B = [5.57, 5.36, -6.04, 5.91, 5.69, -5.77, -5.40, -3.92, -5.80, -6.17, 5.93, 6.09, 5.74, -5.63]
The 3rd entry: -6.04
The second entry from the left is 5.36
The entry just left of 6.09? 5.93
The entry just left of 5.69? 5.91
The 1st entry from the left: 5.57
The second entry from the right? 5.74
The entry just right of -3.92? -5.80
The first entry from the right is -5.63

Read these off the table that follows.
1) Report the entry just left of -0.2.
2) Report the entry just left of the smallest entry.
3) Report the entry just left of 11.2.
4) Report the minimum.
5) Report the entry just left of -7.3.
6) Report the entry just left of the largest entry.
((-1.4, -9.6, -27.5, 18.0, -12.2, -0.2, -6.8, -17.2, 5.5, -13.2, -11.4, 1.2, -12.8), (-11.0, -22.9, 4.7, 12.0, -15.2, 14.3, 7.6, -5.7, 20.1, -9.9, -9.4, -6.1, -10.4), (-10.1, 9.0, -4.1, 4.1, -12.2, -15.8, -7.6, -12.6, 8.1, -13.6, 10.8, 4.9, -31.4), (-2.5, -0.8, -24.6, 13.6, -12.2, -9.2, -9.7, -18.5, 4.3, -15.3, -5.0, 3.5, -21.3), (5.0, -5.8, 15.8, -11.0, 11.8, 11.6, 8.2, 14.8, -8.2, 13.6, -4.5, -6.1, 24.9), (7.7, 12.8, 9.2, -18.4, 15.0, -6.9, -1.6, 12.3, -17.4, 12.9, 7.3, 0.5, 17.1), (-8.8, -21.3, -3.7, 14.0, -16.4, 11.7, 4.6, -9.8, 18.5, -11.9, -11.6, -5.7, -13.1), (-2.0, 24.7, -2.1, -9.8, 2.0, -23.1, -10.0, -4.2, -9.4, -2.8, 17.4, 8.0, -17.3), (-12.5, 3.7, -0.4, 3.7, -14.9, -8.9, -3.1, -11.6, 14.5, -14.2, 7.3, 3.4, -30.1), (-9.4, -11.5, 30.8, -8.3, -3.2, 12.9, 12.7, 12.2, 11.4, 4.2, 1.4, -6.5, 1.7), (2.4, 6.0, 24.8, -18.2, 11.2, 1.4, 6.0, 17.9, -8.6, 12.3, 8.7, -3.4, 14.0), (5.0, -11.1, 9.1, -6.9, 9.6, 14.3, 7.9, 13.4, -7.3, 12.6, -8.6, -7.1, 27.9), (-2.9, 21.4, 16.1, -18.4, 5.8, -16.6, -2.4, 7.1, -7.6, 4.8, 19.9, 3.9, -9.2), (8.6, 20.5, -6.6, -12.8, 14.1, -16.9, -9.4, 4.5, -21.5, 8.6, 8.3, 4.3, 7.7), (-8.7, 11.6, -5.4, 2.5, -10.8, -17.7, -7.8, -12.2, 6.5, -12.7, 10.2, 6.2, -29.4))
1) -12.2
2) 4.9
3) -18.2
4) -31.4
5) 13.4
6) -11.5

Questions about the table below. Rows and columns are numbered from 1.
1) Give the entry in the top-right corner.
2) Give the entry just left of 0.089.
3) Give the entry at row 1, column 1.
4) Give the bottom-right entry.
5) Give the top entry of the column that holds the largest entry.
6) Give the entry at row 3, column 3.
7) Give the entry just right of 0.089.
8) Give the entry in row 2 and column 2.
0.062,0.072,0.089,0.053,0.050,0.054,0.078,0.061,0.042,0.076,0.048,0.080,0.076,0.064,0.073,0.056
0.094,-0.025,0.054,0.061,0.054,0.111,-0.002,0.078,0.143,0.064,0.077,0.014,0.166,0.055,0.034,-0.067
0.064,0.060,0.061,0.066,0.065,0.066,0.061,0.065,0.069,0.062,0.065,0.060,0.065,0.064,0.063,0.063
0.125,-0.068,0.032,0.004,0.014,0.118,-0.103,0.074,0.162,0.093,0.085,0.005,0.266,0.054,-0.022,-0.231
1) 0.056
2) 0.072
3) 0.062
4) -0.231
5) 0.076
6) 0.061
7) 0.053
8) -0.025

A =
[[ 750  782 -623  846  761 -507 -565 -366 -559 -560  764  754]
 [-678 -643  771 -619 -640  830  789  822  855  793 -664 -638]
 [ 793  795 -611  745  792 -611 -643 -480 -651 -652  832  809]
 [-610 -627  809 -597 -590  819  807  820  769  818 -675 -682]
 [ 826  832 -596  788  844 -623 -665 -626 -644 -681  791  803]
 [ 841  830 -570  826  844 -575 -604 -617 -674 -684  826  793]]
Counting starts at 1.
The entry in the top-left corner -> 750
Find the entry in row 3 and column 1.
Answer: 793
Find the entry at row 2, column 2.
Answer: -643
Find the top entry of the column that holds the largest entry.
Answer: -559
The entry just left of 745: -611
Find the bottom-left entry.
Answer: 841
Find the entry in the bottom-right corner.
Answer: 793
Find the entry in row 1 and column 2.
Answer: 782
Find the entry at row 2, column 1.
Answer: -678
Find the entry directly below 795.
Answer: -627
Find the entry in row 1 and column 3.
Answer: -623
Find the entry in the top-right corner.
Answer: 754
Find the entry just right of -565.
Answer: -366
The bottom entry of the column that holds the smallest entry -> -684
Find the entry just left of -480.
Answer: -643
Find the entry directly below the largest entry.
Answer: -651
Find the entry just left of the largest entry.
Answer: 822
Find the entry directly above 803.
Answer: -682
Find the entry just right of -652.
Answer: 832
The entry just left of -626: -665
The top entry of the column that holds the smallest entry -> -560
Find the entry just left of 769.
Answer: 820
The entry directly below 792 is -590
The entry just left of -590: -597
Find the entry directly above -627.
Answer: 795
The entry directly below 754 is -638
Find the entry directly below -560.
Answer: 793
Find the entry just right of -644.
Answer: -681
Find the entry just left of -627.
Answer: -610

Read these off the table that follows.
1) Report the entry just right of 1.34.
2) Report the entry just left of the smallest entry.
3) Report the entry just right of -1.02.
array([[ 2.79, -1.02, -3.33, -3.09,  2.83, -4.10, -1.57, -1.15, -1.26,
        -4.34,  5.57, -3.83],
       [-3.49,  3.94,  1.34,  4.26,  0.95, -4.68, -1.21,  3.66, -4.53,
        -4.91, -3.54,  5.17],
       [ 0.05, -3.67, -0.60, -4.25,  3.65, -1.28, -2.99,  1.21, -0.89,
         2.69,  1.97,  5.20],
       [ 5.21,  5.70,  0.83, -4.96,  1.79,  5.14,  0.41,  4.78,  5.01,
        -3.35, -5.51,  2.63]])
1) 4.26
2) -3.35
3) -3.33
